Below are the code and all the weights of a small trained network. Each question names an input and a class and asks about switching units off, where a switched-off unit gives its printed mean instead of its output.

import numpy as np


def w(rows, s, z=0):
    codes = np.array(rows[::2]) - 128.0
    scale = np.full(codes.shape[1], s)
    scale[-1] = z or s
    return codes * scale


def norm(h):
    return h / np.sqrt((h * h).mean(-1, keepdims=True) + 1e-5)


def f(y):
    return np.maximum(y, 0)


def log_softmax(a):
    a = a - a.max(-1, keepdims=True)
    return a - np.log(np.exp(a).sum(-1, keepdims=True))


def net(x, mask):
    res = np.array(x, float).reshape(1, 6) / 4 @ E
    u = 0
    for l in range(4):
        y = f(norm(res) @ A[l][:, :-1].T + A[l][:, -1])
        res = res + np.where(mask[u : u + 6], y, B[l][:, -1]) @ B[l][:, :-1]
        u += 6
    return log_softmax(norm(res)[-1] @ U[:, :-1].T + U[:, -1])


A, B = {}, {}
E = w([
[64,56,153,255,79,108,129,152],'x0',
[108,69,143,127,219,100,183,114],'x1',
[60,218,121,155,127,118,99,12],'x2',
[89,114,205,54,114,44,214,92],'x3',
[130,179,127,145,163,41,33,84],'x4',
[73,231,66,111,115,57,94,165],'x5',
],0.007)
A[0] = w([
[59,157,157,48,96,124,79,95,2],'L0N1',
[63,120,122,163,2,90,147,183,92],'L0N2',
[202,128,105,75,190,74,118,186,83],'L0N3',
[179,174,91,160,17,205,132,146,43],'L0N4',
[125,225,67,17,130,79,121,77,7],'L0N5',
[125,168,115,9,96,183,137,91,111],'L0N6',
],0.0073,0.0047)
B[0] = w([
[155,63,167,82,208,87,118,173,173],'L0N1',
[186,233,143,113,67,190,186,136,226],'L0N2',
[103,209,146,103,195,106,111,168,195],'L0N3',
[181,128,171,72,103,183,82,3,208],'L0N4',
[87,136,70,28,124,49,62,112,255],'L0N5',
[141,210,200,105,95,94,216,129,228],'L0N6',
],0.0061,0.0042)
A[1] = w([
[168,62,111,218,121,169,103,183,4],'L1N1',
[172,106,102,58,154,184,146,110,118],'L1N2',
[108,80,171,70,83,191,167,188,105],'L1N3',
[102,83,176,116,125,93,217,164,151],'L1N4',
[77,202,2,126,111,191,143,78,29],'L1N5',
[140,10,151,70,167,113,215,172,40],'L1N6',
],0.0078,0.0033)
B[1] = w([
[139,186,149,52,139,83,101,124,228],'L1N1',
[186,149,126,114,103,130,164,142,221],'L1N2',
[162,98,138,193,97,177,103,113,248],'L1N3',
[80,64,86,169,94,190,80,127,254],'L1N4',
[62,114,1,119,138,104,26,138,223],'L1N5',
[156,49,28,230,175,130,171,122,255],'L1N6',
],0.0096,0.0037)
A[2] = w([
[206,134,64,78,169,178,173,204,4],'L2N1',
[133,156,70,98,90,215,154,115,88],'L2N2',
[92,127,143,161,11,95,137,226,126],'L2N3',
[108,114,19,177,101,106,113,143,51],'L2N4',
[58,112,158,154,77,96,155,17,118],'L2N5',
[112,140,97,200,155,2,148,139,60],'L2N6',
],0.0089,0.0038)
B[2] = w([
[119,168,200,172,136,156,154,179,227],'L2N1',
[152,107,114,105,103,106,152,100,240],'L2N2',
[137,203,74,132,87,160,133,162,232],'L2N3',
[67,110,122,148,85,150,121,139,253],'L2N4',
[110,152,247,134,148,164,129,149,252],'L2N5',
[185,99,178,93,91,146,154,128,222],'L2N6',
],0.014,0.0039)
A[3] = w([
[137,160,151,104,56,135,149,216,4],'L3N1',
[86,46,88,58,192,55,248,70,103],'L3N2',
[145,17,161,211,149,128,89,181,105],'L3N3',
[212,167,123,152,157,97,104,219,158],'L3N4',
[156,218,110,7,155,2,101,162,56],'L3N5',
[82,143,194,142,242,129,135,198,52],'L3N6',
],0.0073,0.0032)
B[3] = w([
[122,182,136,177,72,144,154,136,185],'L3N1',
[111,142,147,106,23,208,148,184,165],'L3N2',
[153,143,70,95,119,10,156,113,213],'L3N3',
[118,211,150,122,130,167,153,118,198],'L3N4',
[126,118,92,112,133,85,224,59,255],'L3N5',
[48,104,120,127,193,108,68,160,169],'L3N6',
],0.011,0.006)
U = w([
[119,181,95,24,152,27,136,75,181],'0',
[173,6,94,195,155,118,178,156,147],'1',
[230,115,125,77,114,169,58,84,1],'2',
[91,49,147,61,112,107,134,155,3],'3',
[85,96,250,144,165,102,88,101,104],'4',
[133,150,152,143,240,138,131,219,72],'5',
[162,190,185,152,69,196,173,155,231],'6',
[57,138,41,167,99,124,46,144,108],'7',
],0.018,0.0068)

Each question gives the input, the list of numbers given to net, and the class t.
The units are the neurons (one row each of A and B). Each row of codes is followed by its name. A weight is (code - 128) times the scale printed after its matrix; where a second scale follows, it is the last column's (A, B and U).
mask holds one flag per neuron, layer by layer. A switched-off neuron (its flag False) gives its mean, the last column of its row in B, instead of its output. The means were averaged over made-up inputs and are rounded, as every weight is.
A unit's drop is (log p(t) with every unit on - log p(t) with that unit switched off) / (log p(t) with every unit on - log p(t) with every unit switched off).
The circuit of an input: a set's keep is (log p(t) with only the set's units on - log p(t) with every unit switched off) / (log p(t) with every unit on - log p(t) with every unit switched off). Starting from the 12 units with the biggest drops (on a tie, the unit counted first), units are removed one at a time, each time the one whose removal leaves the highest keep (on an exact tie, the one counted first), for as long as the keep stays at least 0.8.
circuit, biggest first: the units of the circuit, biggest drop first
unit that matters most: the unit with the biggest drop
top k neurons: the k neurons with the biggest drops, biggest first
k most important neurons of layer l: the k neurons of layer l with the biggest drops, biggest first
drop of u: that unit's drop, to one decimal
input [-2,7,5,-5,0,6], class 7: unit that matters most -> L1N5
input [-8,3,-8,3,0,2], class 5: top 2 neurons -> (L2N1; L3N6)
input [-4,1,-4,-1,1,-7], class 1: top 2 neurons -> (L1N6; L0N2)
input [-8,5,-6,1,5,-7], class 5: top 2 neurons -> (L0N3; L2N1)
input [-8,1,2,-4,-4,0], class 0: 3 most important neurons of layer 1 -> (L1N5; L1N6; L1N3)
input [-1,3,-8,-7,7,8], class 5: top 3 neurons -> (L0N3; L3N6; L2N1)
input [2,1,1,-7,1,-2], class 7: 4 most important neurons of layer 2 -> (L2N6; L2N5; L2N2; L2N1)
input [-3,-6,7,-4,2,-1], class 0: 2 most important neurons of layer 0 -> (L0N4; L0N6)
input [-8,0,-8,0,-3,-7], class 1: top 2 neurons -> (L1N6; L0N2)
input [1,5,-8,-8,3,8], class 5: top 2 neurons -> (L3N6; L0N3)
input [-1,4,3,-2,3,-7], class 4: 4 most important neurons of layer 1 -> (L1N6; L1N5; L1N3; L1N4)
input [3,-1,6,8,-2,8], class 6: top 2 neurons -> (L2N5; L1N1)
input [-2,-5,4,-8,-7,1], class 2: top 2 neurons -> (L0N4; L2N2)
input [2,8,7,1,0,2], class 4: circuit, biggest first -> (L2N5)
input [-4,7,-2,6,-1,1], class 1: top 2 neurons -> (L1N6; L1N4)
input [-4,1,5,-7,-5,6], class 7: top 4 neurons -> (L1N5; L2N4; L1N1; L3N3)
input [-4,7,0,-2,-3,0], class 5: drop of L0N4 -> -0.1
input [5,6,2,5,2,1], class 4: drop of L2N5 -> 2.0
input [0,-2,8,-3,-8,7], class 7: drop of L3N3 -> 0.1
input [-2,-4,-1,5,-3,-7], class 1: circuit, biggest first -> (L1N6)
